Here is a tiny trained network, its code and every weight. The questions are about switching its units off for an input and a target symbol, where a switched-off unit gives its printed mean instead of its output.

import numpy as np


def w(rows, s, z=0):
    codes = np.array(rows[::2]) - 128.0
    scale = np.full(codes.shape[1], s)
    scale[-1] = z or s
    return codes * scale


def f(y):
    return np.maximum(y, 0)


def softmax(a):
    e = np.exp(a - a.max(-1, keepdims=True))
    return e / e.sum(-1, keepdims=True)


def log_softmax(a):
    a = a - a.max(-1, keepdims=True)
    return a - np.log(np.exp(a).sum(-1, keepdims=True))


def net(x, mask):
    ids = ['Δβγλξσ'.index(c) for c in x.split()]
    T = len(ids)
    res = E[ids] + P[:T]
    u = 0
    for l in range(3):
        q, k, v = (res @ M[l].T for M in (Q, K, V))
        z = softmax(np.where(np.tri(T) > 0, q @ k.T / 3**0.5, -1e9)) @ v
        res = res + np.where(mask[u], z, O[l][:, -1]) @ O[l][:, :-1]
        u += 1
        y = f(res @ A[l][:, :-1].T + A[l][:, -1])
        res = res + np.where(mask[u : u + 12], y, B[l][:, -1]) @ B[l][:, :-1]
        u += 12
    return log_softmax(res[-1] @ U[:, :-1].T + U[:, -1])


Q, K, V, O, A, B = {}, {}, {}, {}, {}, {}
E = w([
[189,51,177,90],'Δ',
[126,84,101,77],'β',
[199,131,93,114],'γ',
[135,171,132,127],'λ',
[89,247,207,191],'ξ',
[27,154,119,48],'σ',
],0.012)
P = w([
[185,169,170,131],'0',
[130,158,166,22],'1',
[147,55,25,162],'2',
[240,223,101,142],'3',
[63,46,254,69],'4',
[126,93,123,223],'5',
[252,212,166,236],'6',
[97,115,73,72],'7',
[111,97,178,240],'8',
],0.0097)
Q[0] = w([
[120,143,121,106],'0.h1',
[247,255,217,12],'0.h1',
[121,183,74,12],'0.h1',
],0.0086)
K[0] = w([
[84,37,2,64],'0.h1',
[42,114,199,20],'0.h1',
[179,236,133,16],'0.h1',
],0.005)
V[0] = w([
[218,183,9,200],'0.h1',
[146,165,2,163],'0.h1',
[72,133,152,118],'0.h1',
],0.0078)
O[0] = w([
[120,219,206,253,50],'0.h1',
[118,135,92,237,5],'0.h1',
[116,166,54,112,94],'0.h1',
],0.0066,0.0035)
A[0] = w([
[132,91,158,127,157],'0.n1',
[15,128,167,132,207],'0.n2',
[137,86,164,193,4],'0.n3',
[66,92,20,104,48],'0.n4',
[85,87,157,105,108],'0.n5',
[254,111,157,188,118],'0.n6',
[205,157,190,152,87],'0.n7',
[129,116,115,50,63],'0.n8',
[166,121,120,216,161],'0.n9',
[166,119,155,59,143],'0.n10',
[253,100,129,143,119],'0.n11',
[144,120,121,229,197],'0.n12',
],0.0093,0.0033)
B[0] = w([
[92,75,53,129,177],'0.n1',
[30,105,96,59,168],'0.n2',
[191,116,188,130,147],'0.n3',
[112,89,55,223,148],'0.n4',
[137,117,190,188,172],'0.n5',
[120,147,58,201,236],'0.n6',
[147,195,107,124,191],'0.n7',
[171,102,121,61,212],'0.n8',
[82,50,94,85,182],'0.n9',
[173,209,147,197,254],'0.n10',
[88,189,114,120,248],'0.n11',
[160,2,12,112,186],'0.n12',
],0.007)
Q[1] = w([
[254,206,117,109],'1.h1',
[79,32,107,113],'1.h1',
[110,59,166,27],'1.h1',
],0.0091)
K[1] = w([
[111,20,254,56],'1.h1',
[133,150,74,247],'1.h1',
[169,217,58,64],'1.h1',
],0.0074)
V[1] = w([
[74,146,97,41],'1.h1',
[1,185,71,151],'1.h1',
[115,99,74,70],'1.h1',
],0.0072)
O[1] = w([
[2,84,241,56,156],'1.h1',
[27,122,125,77,3],'1.h1',
[67,107,59,166,205],'1.h1',
],0.0072,0.0041)
A[1] = w([
[162,133,94,29,160],'1.n1',
[157,202,57,97,34],'1.n2',
[137,131,106,213,254],'1.n3',
[6,185,191,4,95],'1.n4',
[243,155,126,191,173],'1.n5',
[116,193,203,90,46],'1.n6',
[168,218,169,93,86],'1.n7',
[254,114,84,158,153],'1.n8',
[169,93,186,109,231],'1.n9',
[170,51,91,94,153],'1.n10',
[164,123,155,230,25],'1.n11',
[45,141,126,123,93],'1.n12',
],0.0099,0.0044)
B[1] = w([
[139,73,124,205,183],'1.n1',
[154,123,176,182,172],'1.n2',
[125,155,135,55,202],'1.n3',
[170,147,34,153,180],'1.n4',
[37,149,121,133,231],'1.n5',
[169,103,119,206,144],'1.n6',
[46,12,218,114,172],'1.n7',
[112,125,254,113,251],'1.n8',
[152,147,118,174,172],'1.n9',
[105,77,161,60,192],'1.n10',
[228,165,131,221,150],'1.n11',
[180,63,144,163,144],'1.n12',
],0.0069,0.014)
Q[2] = w([
[239,137,91,100],'2.h1',
[70,141,96,45],'2.h1',
[85,71,3,227],'2.h1',
],0.0063)
K[2] = w([
[178,76,97,107],'2.h1',
[255,22,135,157],'2.h1',
[84,144,105,172],'2.h1',
],0.006)
V[2] = w([
[218,134,152,20],'2.h1',
[189,131,165,88],'2.h1',
[253,172,125,95],'2.h1',
],0.0057)
O[2] = w([
[104,162,3,118,95],'2.h1',
[64,154,46,227,222],'2.h1',
[75,102,140,135,4],'2.h1',
],0.0069,0.0022)
A[2] = w([
[206,121,95,97,253],'2.n1',
[101,119,246,66,77],'2.n2',
[28,175,129,65,157],'2.n3',
[167,189,111,214,215],'2.n4',
[187,74,137,97,76],'2.n5',
[145,167,122,201,132],'2.n6',
[143,95,85,75,81],'2.n7',
[114,103,159,88,26],'2.n8',
[116,81,156,77,134],'2.n9',
[172,127,160,96,91],'2.n10',
[110,130,203,180,169],'2.n11',
[133,96,60,178,86],'2.n12',
],0.012,0.0056)
B[2] = w([
[100,141,122,202,175],'2.n1',
[106,165,68,109,239],'2.n2',
[152,85,70,1,143],'2.n3',
[152,96,236,69,174],'2.n4',
[108,177,86,84,165],'2.n5',
[176,178,187,87,159],'2.n6',
[161,115,85,208,157],'2.n7',
[216,142,145,88,143],'2.n8',
[99,190,184,117,181],'2.n9',
[123,137,103,140,148],'2.n10',
[133,103,65,171,249],'2.n11',
[153,229,178,44,158],'2.n12',
],0.0096,0.013)
U = w([
[93,155,112,12,182],'Δ',
[83,79,134,80,210],'β',
[65,127,130,182,158],'γ',
[214,31,129,144,191],'λ',
[184,154,147,69,34],'ξ',
[214,141,74,108,2],'σ',
],0.011,0.004)

Each question gives the input, a string of symbols that net reads in full, and the target symbol t.
The units are the heads (3 rows each of Q, K, V and O) and the neurons (one row each of A and B). Each row of codes is followed by its name. A weight is (code - 128) times the scale printed after its matrix; where a second scale follows, it is the last column's (O, A, B and U).
mask holds one flag per unit, layer by layer, with each layer's heads first. A switched-off unit (its flag False) gives its mean, the last column of its rows in O or B, instead of its output. The means were averaged over made-up inputs and are rounded, as every weight is.
A unit's drop is (log p(t) with every unit on - log p(t) with that unit switched off) / (log p(t) with every unit on - log p(t) with every unit switched off).
The circuit of an input: a set's keep is (log p(t) with only the set's units on - log p(t) with every unit switched off) / (log p(t) with every unit on - log p(t) with every unit switched off). Starting from the 12 units with the biggest drops (on a tie, the unit counted first), units are removed one at a time, each time the one whose removal leaves the highest keep (on an exact tie, the one counted first), for as long as the keep stays at least 0.8.
circuit, biggest first: the units of the circuit, biggest drop first
top k neurons: the k neurons with the biggest drops, biggest first
top k neurons in layer l: the k neurons of layer l with the biggest drops, biggest first
input σ Δ Δ β, target γ: top neuron -> [1.n1]
input γ σ Δ Δ γ β Δ Δ λ, target Δ: top 2 neurons -> [0.n10 1.n1]
input λ γ γ, target β: circuit, biggest first -> [0.n10 1.n10 1.n4]
input β λ Δ γ ξ λ, target β: top 3 neurons in layer 1 -> [1.n4 1.n5 1.n8]
input γ γ γ Δ, target ξ: top 2 neurons in layer 1 -> [1.n11 1.n10]
input Δ Δ β λ ξ, target ξ: top 4 neurons -> [1.n4 1.n8 2.n12 0.n2]
input σ γ Δ Δ λ Δ ξ ξ, target ξ: circuit, biggest first -> [1.n10 1.n5 2.n4]
input ξ Δ σ λ, target γ: top 3 neurons in layer 1 -> [1.n7 1.n2 1.n5]
input Δ Δ σ σ, target γ: top 2 neurons in layer 0 -> [0.n6 0.n10]
input Δ Δ Δ Δ λ, target λ: circuit, biggest first -> [1.n5 2.n2 1.n8]
input γ σ Δ Δ σ σ Δ, target σ: top 2 neurons in layer 2 -> [2.n7 2.n12]
input γ λ σ Δ γ ξ λ, target ξ: top 2 neurons in layer 2 -> [2.n4 2.n6]
input ξ γ σ ξ σ σ ξ, target σ: top 2 neurons -> [1.n4 0.n2]
input Δ ξ ξ, target β: top 3 neurons -> [1.n5 1.n4 2.n2]
input γ ξ σ γ, target λ: top 3 neurons in layer 1 -> [1.n8 1.n2 1.n5]
input Δ Δ γ λ, target γ: top 3 neurons in layer 1 -> [1.n7 1.n5 1.n2]
input Δ Δ Δ Δ, target γ: top 3 neurons -> [1.n7 1.n5 1.n8]
input γ γ Δ σ, target ξ: top 2 neurons in layer 1 -> [1.n4 1.n10]
input γ ξ λ σ γ Δ, target Δ: top 2 neurons -> [0.n10 1.n10]
input λ Δ λ γ, target γ: top 2 neurons -> [1.n7 1.n2]
input ξ Δ Δ Δ λ Δ ξ, target Δ: top 2 neurons in layer 1 -> [1.n1 1.n7]
input β σ γ Δ Δ, target Δ: top 4 neurons in layer 2 -> [2.n5 2.n9 2.n2 2.n11]
input σ λ Δ γ γ β, target Δ: top 3 neurons in layer 0 -> [0.n10 0.n12 0.n9]
input σ Δ Δ ξ ξ γ σ, target λ: top 2 neurons -> [2.n2 2.n9]
input Δ σ Δ Δ Δ γ β, target γ: top 2 neurons -> [1.n8 1.n5]
